Below is a small trained network, with its code and all its weights. Each question gives an input and a class and asks what happens when units are switched off, that is, made to give their printed mean instead of their output.

import numpy as np


def w(rows, s, z=0):
    codes = np.array(rows[::2]) - 128.0
    scale = np.full(codes.shape[1], s)
    scale[-1] = z or s
    return codes * scale


def norm(h):
    return h / np.sqrt((h * h).mean(-1, keepdims=True) + 1e-5)


def f(y):
    return np.maximum(y, 0)


def log_softmax(a):
    a = a - a.max(-1, keepdims=True)
    return a - np.log(np.exp(a).sum(-1, keepdims=True))


def net(x, mask):
    res = np.array(x, float).reshape(1, 7) / 4 @ E
    u = 0
    for l in range(4):
        y = f(norm(res) @ A[l][:, :-1].T + A[l][:, -1])
        res = res + np.where(mask[u : u + 5], y, B[l][:, -1]) @ B[l][:, :-1]
        u += 5
    return log_softmax(norm(res)[-1] @ U[:, :-1].T + U[:, -1])


A, B = {}, {}
E = w([
[132,130,131],'x0',
[125,130,134],'x1',
[5,171,66],'x2',
[125,131,123],'x3',
[125,117,129],'x4',
[132,133,125],'x5',
[132,6,2],'x6',
],0.0028)
A[0] = w([
[112,139,100,44],'0.n0',
[254,158,79,123],'0.n1',
[152,100,147,97],'0.n2',
[140,150,175,161],'0.n3',
[118,54,59,252],'0.n4',
],0.0054,0.0023)
B[0] = w([
[81,117,144,133],'0.n0',
[91,37,233,192],'0.n1',
[111,96,165,150],'0.n2',
[162,97,107,182],'0.n3',
[158,253,185,253],'0.n4',
],0.0039,0.0037)
A[1] = w([
[81,157,160,253],'1.n0',
[139,3,76,115],'1.n1',
[50,108,96,144],'1.n2',
[130,67,31,101],'1.n3',
[83,133,115,116],'1.n4',
],0.0064,0.0017)
B[1] = w([
[195,106,77,255],'1.n0',
[183,255,154,190],'1.n1',
[177,57,89,189],'1.n2',
[207,169,142,169],'1.n3',
[152,84,159,172],'1.n4',
],0.0049,0.003)
A[2] = w([
[2,141,67,249],'2.n0',
[106,115,236,248],'2.n1',
[167,85,87,169],'2.n2',
[168,102,39,65],'2.n3',
[51,189,76,248],'2.n4',
],0.0051,0.0012)
B[2] = w([
[177,11,215,197],'2.n0',
[169,197,4,251],'2.n1',
[134,170,170,195],'2.n2',
[152,224,178,210],'2.n3',
[193,38,192,216],'2.n4',
],0.0036,0.0026)
A[3] = w([
[149,86,202,82],'3.n0',
[216,75,161,177],'3.n1',
[39,183,211,113],'3.n2',
[105,55,3,255],'3.n3',
[215,196,182,142],'3.n4',
],0.0047,0.0021)
B[3] = w([
[93,81,139,153],'3.n0',
[36,130,154,227],'3.n1',
[190,201,208,134],'3.n2',
[151,120,254,139],'3.n3',
[37,84,38,254],'3.n4',
],0.005,0.0062)
U = w([
[89,110,110,251],'0',
[153,36,234,156],'1',
[94,129,97,108],'2',
[89,127,98,42],'3',
[216,255,139,53],'4',
],0.0072,0.0019)

Each question gives the input, the list of numbers given to net, and the class t.
The units are the neurons (one row each of A and B). Each row of codes is followed by its name. A weight is (code - 128) times the scale printed after its matrix; where a second scale follows, it is the last column's (A, B and U).
mask holds one flag per neuron, layer by layer. A switched-off neuron (its flag False) gives its mean, the last column of its row in B, instead of its output. The means were averaged over made-up inputs and are rounded, as every weight is.
A unit's drop is (log p(t) with every unit on - log p(t) with that unit switched off) / (log p(t) with every unit on - log p(t) with every unit switched off).
The circuit of an input: a set's keep is (log p(t) with only the set's units on - log p(t) with every unit switched off) / (log p(t) with every unit on - log p(t) with every unit switched off). Starting from the 12 units with the biggest drops (on a tie, the unit counted first), units are removed one at a time, each time the one whose removal leaves the highest keep (on an exact tie, the one counted first), for as long as the keep stays at least 0.8.
units of the circuit, in order: the units of the circuit, biggest drop first
most important unit: the unit with the biggest drop
top k neurons: the k neurons with the biggest drops, biggest first
top k neurons in layer l: the k neurons of layer l with the biggest drops, biggest first
drop when u is switched off: that unit's drop, to one decimal
input [-2,4,-1,1,4,7,8], class 4: units of the circuit, in order	[1.n1, 1.n3]
input [-7,-2,1,4,-5,5,8], class 4: units of the circuit, in order	[1.n3, 1.n1]
input [-7,4,7,3,5,-1,5], class 1: units of the circuit, in order	[3.n3, 3.n4]
input [1,-3,-4,-3,-2,-7,-4], class 0: most important unit	0.n4
input [-8,-1,7,7,2,0,8], class 4: units of the circuit, in order	[3.n4, 1.n1, 3.n3, 3.n1]
input [-2,5,8,-2,-6,1,-5], class 1: top 3 neurons	[0.n4, 2.n0, 3.n4]
input [5,8,8,6,6,-1,8], class 1: top 3 neurons	[3.n3, 2.n0, 3.n4]
input [-7,-1,-4,4,8,-1,7], class 4: units of the circuit, in order	[1.n1, 1.n3]
input [-6,-6,6,-5,6,-6,8], class 4: top 3 neurons in layer 1	[1.n3, 1.n2, 1.n1]
input [0,5,-6,4,2,5,7], class 4: top 4 neurons	[1.n1, 2.n0, 2.n4, 1.n3]
input [-5,-5,8,6,0,5,5], class 1: top 2 neurons	[3.n3, 3.n4]
input [-1,-1,4,2,4,5,6], class 4: top 2 neurons	[1.n3, 1.n2]
input [-3,-4,8,-3,-4,3,8], class 1: top 2 neurons	[3.n3, 2.n0]
input [-4,-3,-1,4,0,3,6], class 4: units of the circuit, in order	[1.n1]
input [-6,-7,8,3,-4,-7,3], class 1: top 2 neurons	[3.n4, 3.n3]
input [-2,-8,-3,-4,7,-1,-5], class 2: top 2 neurons	[0.n4, 2.n1]
input [4,6,7,-2,-7,-6,-5], class 1: top 2 neurons	[0.n4, 2.n0]
input [3,-2,6,-7,-1,-1,8], class 4: top 2 neurons in layer 3	[3.n4, 3.n3]
input [-3,-6,7,7,-4,-4,3], class 1: drop when 3.n4 is switched off	0.2
input [0,-7,-5,7,-2,7,-3], class 0: most important unit	2.n1
input [1,2,-5,-5,4,-7,-1], class 0: drop when 0.n3 is switched off	0.0
input [-2,-7,-5,0,0,-8,-1], class 0: drop when 1.n0 is switched off	0.1
input [3,8,8,2,-6,-3,5], class 1: drop when 3.n3 is switched off	0.2
